(38.4, 104.7, -27.5, 31.9, -160.5) => -27.5
((-49.716, 74.878, 200.285, -137.507), (0.351, -124.710, -132.248, -18.362)) => 200.285
((154.98, 125.57, -11.24, 10.33), (93.04, 53.69, 38.27, 38.18), (56.91, -203.75, 151.52, 123.16)) => -11.24
((-20.9, -149.2, 151.2, 72.2, -136.3), (-93.1, -10.5, 84.8, 84.9, 219.1), (204.2, -75.4, -157.0, 166.4, -28.6)) => 151.2
(0.11, 0.19, -0.02, -0.11, 0.19, 0.02, -0.08) => -0.02
((-0.14, -0.12, -0.04, -0.11), (-0.20, 0.21, -0.12, 0.10), (0.08, -0.18, -0.03, 0.08)) => -0.04
((1.4, -0.2, -0.5, 0.5, 0.1, -1.2, -0.4), (1.7, -1.3, 0.2, -0.5, 0.0, -0.3, 1.5), (-1.6, 0.3, -1.0, 0.1, -0.7, 0.6, 0.6)) => -0.5
(-0.999, -1.418, -1.074, 1.106, 0.420, -0.742, 0.466) => -1.074
---
[[  8.2 -14.5 -36.3 -23.7   8.3  -0.3   7.7]
 [ -1.0  -1.7 -48.2 -18.8   3.5  16.9  22.2]
 [ -6.4  30.9  13.4  -7.8 -22.6   1.4 -14.2]] --> 1.4

[[ 14.8 -36.0  28.1 -11.3 -35.8  14.1  28.3]
 [ -4.7  58.0 -35.6  -4.7   3.8 -39.3 -10.9]
 [-40.2   8.2  15.4  56.8 -26.1  12.7  -9.5]] --> 12.7

[[ 19.4 -35.8 -22.7  58.8  56.3  -7.0]
 [ 26.4 -11.4  24.9 -20.3  -8.2  22.2]
 [-12.7  47.2  31.2 -22.5  -9.2  30.8]] --> -9.2

[[ 24.1   6.3   1.6  18.2  -7.4   4.9 -26.1]
 [ 18.3  60.2 -20.9 -61.5   0.4 -48.5 -64.1]
 [ -7.3  -4.8  17.0  -5.8  25.9  -4.9  27.9]] --> -4.9

[[ -2.6  12.0  23.1 -10.9 -38.7]
 [-21.9   0.0  42.4  59.4  32.7]
 [ -2.0   6.0  48.5  58.0  23.3]] --> 58.0

[[-28.4  -2.7  -7.0 -31.9  -6.0  -1.9]
 [-18.5 -39.6  -5.7 -52.8 -11.7  30.1]
 [-11.9 -29.9  -5.3 -45.4  -5.6  30.7]] --> -5.6

[[  2.3  44.7 -53.3  -7.4]
 [-31.1  28.9  -3.9  -3.3]
 [ 56.5  -2.5 -57.4   4.3]] --> -57.4

[[ 17.4 -10.8 -20.1  53.1  26.5]
 [ 18.8 -44.1  36.1  32.2  40.8]
 [-12.3  49.1 -29.3  -5.5 -59.2]] --> -5.5

[[ 22.7 -36.5 -43.3   2.6 -43.6]
 [-51.0   2.5   7.4 -50.9 -39.9]
 [-50.3  57.3  21.7 -24.1  -1.7]] --> -24.1
---
-12.8  34.5  44.2  46.6   2.1 -12.2  20.9 ==> -12.8, 20.9

 -8.2 -58.5  -4.5 -26.4 -53.3 ==> -8.2, -53.3

-32.3 -30.9  46.6  -3.0 -17.2 -23.2  53.1 ==> -32.3, 53.1

 11.3  19.8  58.5  26.7  18.3  12.2 -27.5
  2.5 -33.1  59.1 -32.5 -16.9 -43.6  28.9
==> 11.3, 28.9

 -4.3 -51.5 -21.6  42.0 -25.7 -50.3 -28.5
  7.5 -44.1 -48.3  30.3  18.9 -27.4  22.1
==> -4.3, 22.1

 -4.3  30.7  37.7  58.3 -18.8
 16.0 -14.5 -22.4  56.2   2.6
==> -4.3, 2.6

 52.7   5.8  16.1  13.8 -40.7  49.3
 43.8  30.5   0.4 -31.9 -10.1  22.4
-55.1 -23.7  43.2   4.7   6.2   3.0
==> 52.7, 3.0

 -9.2 -48.2  20.4  16.4 -43.9
 -5.0 -22.2 -18.6   8.6  15.6
==> -9.2, 15.6
---
[ 15.7 -22.6 -53.0  54.9  24.1 -29.3] | -53.0
[ 51.5 -40.3  48.2  -7.9   4.6 -13.3 -17.7] | 48.2
[16.6 28.2 62.8  1.7] | 62.8
[-43.9  48.5 -54.9   9.8  23.7] | -54.9
[ -2.6 -12.1 -41.3  51.2  -8.8 -21.0] | -41.3
[-44.0  55.3 -55.8  24.4  21.4   1.2   7.5] | -55.8
[ 58.2  55.8  41.9 -47.5  12.1  29.5] | 41.9
---
(1.2, -1.7, -0.9, -0.5) ans = -1.7
(-1.94, -1.80, 1.49, 0.83, -1.77, 0.33) ans = -1.80
(-155.4, 178.3, 54.9, 24.6) ans = 178.3
(63.527, -77.350, -104.686, -132.173, 105.230) ans = -77.350
(-185.112, 14.297, -127.398, 124.488, -140.006) ans = 14.297
(-0.120, -0.095, 0.030, -0.112, 0.111) ans = -0.095
(-152.618, 35.245, 171.795, 61.944, -11.414, -3.845) ans = 35.245
---
 33.1  23.6 -28.2  -9.5  -2.5  17.9  27.2
 31.9 -42.2   6.7 -19.5  -5.4  -0.9 -42.2
  4.1  12.9  -0.6   2.5  -4.5 -52.2  -9.8
ans = -42.2

-47.4 -23.2 -13.5 -35.3  21.9
  1.2  -6.5  36.7  13.0  -9.9
ans = -6.5

 -7.7  -1.8 -24.3   3.4  22.1 -27.8   7.6
-11.2  -7.7  49.8  -5.8   8.1 -27.8  -9.5
ans = -7.7

 55.8   0.2  55.2 -25.1 -42.7
 28.8 -31.3  41.0  25.6   6.0
ans = -31.3

 13.0 -45.6  -6.8 -16.7
 47.5 -28.9  18.7  -9.3
ans = -28.9

 -1.0  26.8  49.1 -60.6  30.3   3.8
 -1.5  40.6  -7.5  62.9 -46.5  24.1
ans = 40.6

  7.6 -13.1 -58.3  45.5  14.2 -36.7 -51.4
 27.1  14.1 -18.2 -17.7  -6.5  -5.5 -12.5
 14.6 -28.1 -62.9 -19.4 -14.5  -0.6 -43.9
ans = 14.1

 -8.4 -30.6 -20.8  -6.5  33.9  63.0  -5.0
 -4.9  10.9 -54.4  16.0  29.2  46.1  -5.0
ans = 10.9

-36.8 -25.2   7.9 -21.2 -10.0 -10.0
 27.5  51.4  -1.5  34.3  16.8  -2.2
  1.9   1.7   3.5  -6.9   5.1  -0.6
ans = 51.4

 -4.5 -26.9  -7.3  -2.1  32.2   5.9
 -2.8 -21.7 -49.6  26.1  14.4  31.5
-11.7 -19.8  -3.8 -21.4  -2.0  11.6
ans = -21.7
